Here is a tiny trained network, its code and every weight. The questions are about switching its units off for an input and a class, where a switched-off unit gives its printed mean instead of its output.

import numpy as np


def w(rows, s, z=0):
    codes = np.array(rows[::2]) - 128.0
    scale = np.full(codes.shape[1], s)
    scale[-1] = z or s
    return codes * scale


def f(y):
    return np.maximum(y, 0)


def log_softmax(a):
    a = a - a.max(-1, keepdims=True)
    return a - np.log(np.exp(a).sum(-1, keepdims=True))


def net(x, mask):
    res = np.array(x, float).reshape(1, 3) / 4 @ E
    y = f(res @ A[0][:, :-1].T + A[0][:, -1])
    res = res + np.where(mask, y, B[0][:, -1]) @ B[0][:, :-1]
    return log_softmax(res[-1] @ U[:, :-1].T + U[:, -1])


A, B = {}, {}
E = w([
[142,70,187,157,226,192,86,116,140,30],'x0',
[194,67,43,210,131,229,220,36,145,143],'x1',
[52,152,176,121,254,79,136,56,15,216],'x2',
],0.011)
A[0] = w([
[90,175,144,113,115,79,81,162,145,97,46],'n0',
[114,161,139,91,137,61,94,168,116,119,165],'n1',
[152,79,103,165,154,150,157,83,131,137,148],'n2',
[96,127,105,124,142,104,127,115,97,186,97],'n3',
[89,192,131,113,150,86,175,111,63,247,253],'n4',
[170,133,78,123,44,172,150,137,182,138,113],'n5',
[99,127,174,141,184,93,86,145,44,148,93],'n6',
[135,162,164,96,78,94,61,167,161,127,126],'n7',
],0.013,0.0028)
B[0] = w([
[87,98,186,126,136,116,61,205,92,174,191],'n0',
[104,156,157,59,135,139,120,166,147,111,202],'n1',
[79,143,123,204,149,171,127,91,146,146,192],'n2',
[107,156,110,136,114,117,107,65,110,168,179],'n3',
[99,246,93,105,70,67,164,57,56,145,253],'n4',
[189,65,59,140,73,118,195,124,175,140,217],'n5',
[219,131,244,64,132,166,102,80,117,45,211],'n6',
[103,93,115,91,165,101,104,207,182,125,201],'n7',
],0.011,0.023)
U = w([
[109,160,171,76,113,105,104,90,100,120,19],'0',
[101,162,68,173,76,99,150,103,117,182,66],'1',
[105,105,171,186,250,205,105,72,119,99,253],'2',
[103,105,155,86,121,117,86,202,162,120,139],'3',
[174,65,96,165,91,152,144,134,172,108,145],'4',
],0.014,0.0055)

Each question gives the input, the list of numbers given to net, and the class t.
The units are the neurons (one row each of A and B). Each row of codes is followed by its name. A weight is (code - 128) times the scale printed after its matrix; where a second scale follows, it is the last column's (A, B and U).
mask holds one flag per neuron, in row order. A switched-off neuron (its flag False) gives its mean, the last column of its row in B, instead of its output. The means were averaged over made-up inputs and are rounded, as every weight is.
A unit's drop is (log p(t) with every unit on - log p(t) with that unit switched off) / (log p(t) with every unit on - log p(t) with every unit switched off).
The circuit of an input: a set's keep is (log p(t) with only the set's units on - log p(t) with every unit switched off) / (log p(t) with every unit on - log p(t) with every unit switched off). Starting from all 8 units, units are removed one at a time, each time the one whose removal leaves the highest keep (on an exact tie, the one counted first), for as long as the keep stays at least 0.8.
circuit, biggest first: the units of the circuit, biggest drop first
k most important neurons: the k neurons with the biggest drops, biggest first
drop when u is switched off: that unit's drop, to one decimal
input [6,-3,2], class 2: circuit, biggest first -> [n4]
input [0,-5,1], class 3: 2 most important neurons -> [n7; n0]
input [3,-2,-8], class 4: 2 most important neurons -> [n5; n1]
input [7,-4,2], class 2: 4 most important neurons -> [n4; n6; n5; n7]
input [1,7,1], class 2: 2 most important neurons -> [n4; n2]
input [1,4,0], class 2: 3 most important neurons -> [n4; n2; n5]
input [6,0,-4], class 4: circuit, biggest first -> [n4; n0]
input [-2,2,4], class 1: 3 most important neurons -> [n1; n4; n0]
input [6,-4,3], class 2: 3 most important neurons -> [n4; n6; n5]
input [3,0,-1], class 2: 3 most important neurons -> [n4; n5; n7]
input [1,1,-5], class 4: drop when n4 is switched off -> 0.3
input [-3,4,-3], class 4: drop when n4 is switched off -> 1.1
input [2,1,0], class 2: drop when n4 is switched off -> 1.0
input [-8,-6,-2], class 3: circuit, biggest first -> [n7]
